Below are the code and all the weights of a small trained network. Each question names an input and a class and asks about switching units off, where a switched-off unit gives its printed mean instead of its output.

import numpy as np


def w(rows, s, z=0):
    codes = np.array(rows[::2]) - 128.0
    scale = np.full(codes.shape[1], s)
    scale[-1] = z or s
    return codes * scale


def f(y):
    return np.maximum(y, 0)


def log_softmax(a):
    a = a - a.max(-1, keepdims=True)
    return a - np.log(np.exp(a).sum(-1, keepdims=True))


def net(x, mask):
    res = np.array(x, float).reshape(1, 4) / 4 @ E
    y = f(res @ A[0][:, :-1].T + A[0][:, -1])
    res = res + np.where(mask, y, B[0][:, -1]) @ B[0][:, :-1]
    return log_softmax(res[-1] @ U[:, :-1].T + U[:, -1])


A, B = {}, {}
E = w([
[169,82,119,155,142,97,120,98,142,105],'x0',
[116,133,98,178,13,169,2,27,45,165],'x1',
[164,88,119,19,168,213,82,122,89,61],'x2',
[245,225,196,188,173,192,248,72,88,224],'x3',
],0.0069)
A[0] = w([
[122,148,89,164,48,131,43,47,48,152,244],'n1',
[217,131,195,203,211,198,195,95,65,198,31],'n2',
[44,177,94,191,86,31,172,146,198,172,254],'n3',
[155,91,136,98,171,157,102,118,89,115,42],'n4',
[128,157,164,86,217,65,199,177,244,73,196],'n5',
[29,65,81,97,102,47,72,193,150,48,69],'n6',
[150,52,138,80,184,172,115,99,125,11,199],'n7',
[59,95,48,106,125,67,54,152,160,131,83],'n8',
[113,125,192,82,180,206,129,200,65,86,175],'n9',
[135,80,139,51,133,254,102,88,104,121,66],'n10',
],0.0074,0.0037)
B[0] = w([
[102,92,85,32,86,130,225,80,72,75,218],'n1',
[197,189,196,188,170,206,128,181,64,99,221],'n2',
[194,18,167,193,201,130,177,35,144,216,236],'n3',
[29,112,209,182,156,210,230,67,88,124,147],'n4',
[165,137,67,42,100,97,254,75,21,50,250],'n5',
[189,135,165,178,175,224,92,215,83,40,230],'n6',
[124,32,161,144,201,139,159,39,132,177,197],'n7',
[125,78,168,125,231,195,127,116,97,82,198],'n8',
[137,77,148,166,162,126,185,35,157,171,182],'n9',
[65,64,152,248,179,48,215,97,187,135,174],'n10',
],0.007,0.012)
U = w([
[162,181,176,211,144,255,100,162,107,62,93],'0',
[141,105,122,139,131,159,152,63,134,154,253],'1',
[118,148,70,83,72,110,188,52,73,72,95],'2',
[102,74,179,232,166,88,150,36,191,188,48],'3',
[158,142,120,121,127,114,100,60,171,126,196],'4',
[161,204,70,62,111,61,10,189,252,95,3],'5',
[60,231,70,135,41,17,42,180,188,156,3],'6',
],0.0072,0.0044)

Each question gives the input, the list of numbers given to net, and the class t.
The units are the neurons (one row each of A and B). Each row of codes is followed by its name. A weight is (code - 128) times the scale printed after its matrix; where a second scale follows, it is the last column's (A, B and U).
mask holds one flag per neuron, in row order. A switched-off neuron (its flag False) gives its mean, the last column of its row in B, instead of its output. The means were averaged over made-up inputs and are rounded, as every weight is.
A unit's drop is (log p(t) with every unit on - log p(t) with that unit switched off) / (log p(t) with every unit on - log p(t) with every unit switched off).
The circuit of an input: a set's keep is (log p(t) with only the set's units on - log p(t) with every unit switched off) / (log p(t) with every unit on - log p(t) with every unit switched off). Starting from all 10 units, units are removed one at a time, each time the one whose removal leaves the highest keep (on an exact tie, the one counted first), for as long as the keep stays at least 0.8.
circuit, biggest first: the units of the circuit, biggest drop first
unit that matters most: the unit with the biggest drop
top k neurons: the k neurons with the biggest drops, biggest first
drop when u is switched off: that unit's drop, to one decimal
input [-5,-7,-4,-4], class 2: circuit, biggest first -> (n5)
input [-3,-6,8,5], class 3: top 2 neurons -> (n9, n10)
input [6,3,7,5], class 3: top 4 neurons -> (n10, n6, n5, n7)
input [-5,-2,8,-6], class 3: top 2 neurons -> (n7, n10)
input [-5,6,0,-3], class 2: top 2 neurons -> (n1, n2)
input [-3,-5,7,6], class 3: top 2 neurons -> (n9, n6)
input [6,-1,7,-6], class 3: top 4 neurons -> (n7, n10, n2, n9)
input [4,5,7,6], class 3: top 3 neurons -> (n10, n6, n5)
input [7,7,-4,-7], class 0: top 3 neurons -> (n6, n5, n8)
input [-4,-6,1,-7], class 0: top 3 neurons -> (n6, n1, n8)
input [-5,8,7,3], class 2: top 2 neurons -> (n1, n3)
input [-3,1,5,-5], class 0: top 4 neurons -> (n6, n3, n5, n8)
input [-2,0,4,-2], class 3: drop when n10 is switched off -> 0.2
input [-8,-4,-7,8], class 0: unit that matters most -> n2
input [-6,-7,-4,5], class 2: drop when n6 is switched off -> 0.4
input [-4,-2,2,-6], class 0: drop when n6 is switched off -> 1.0
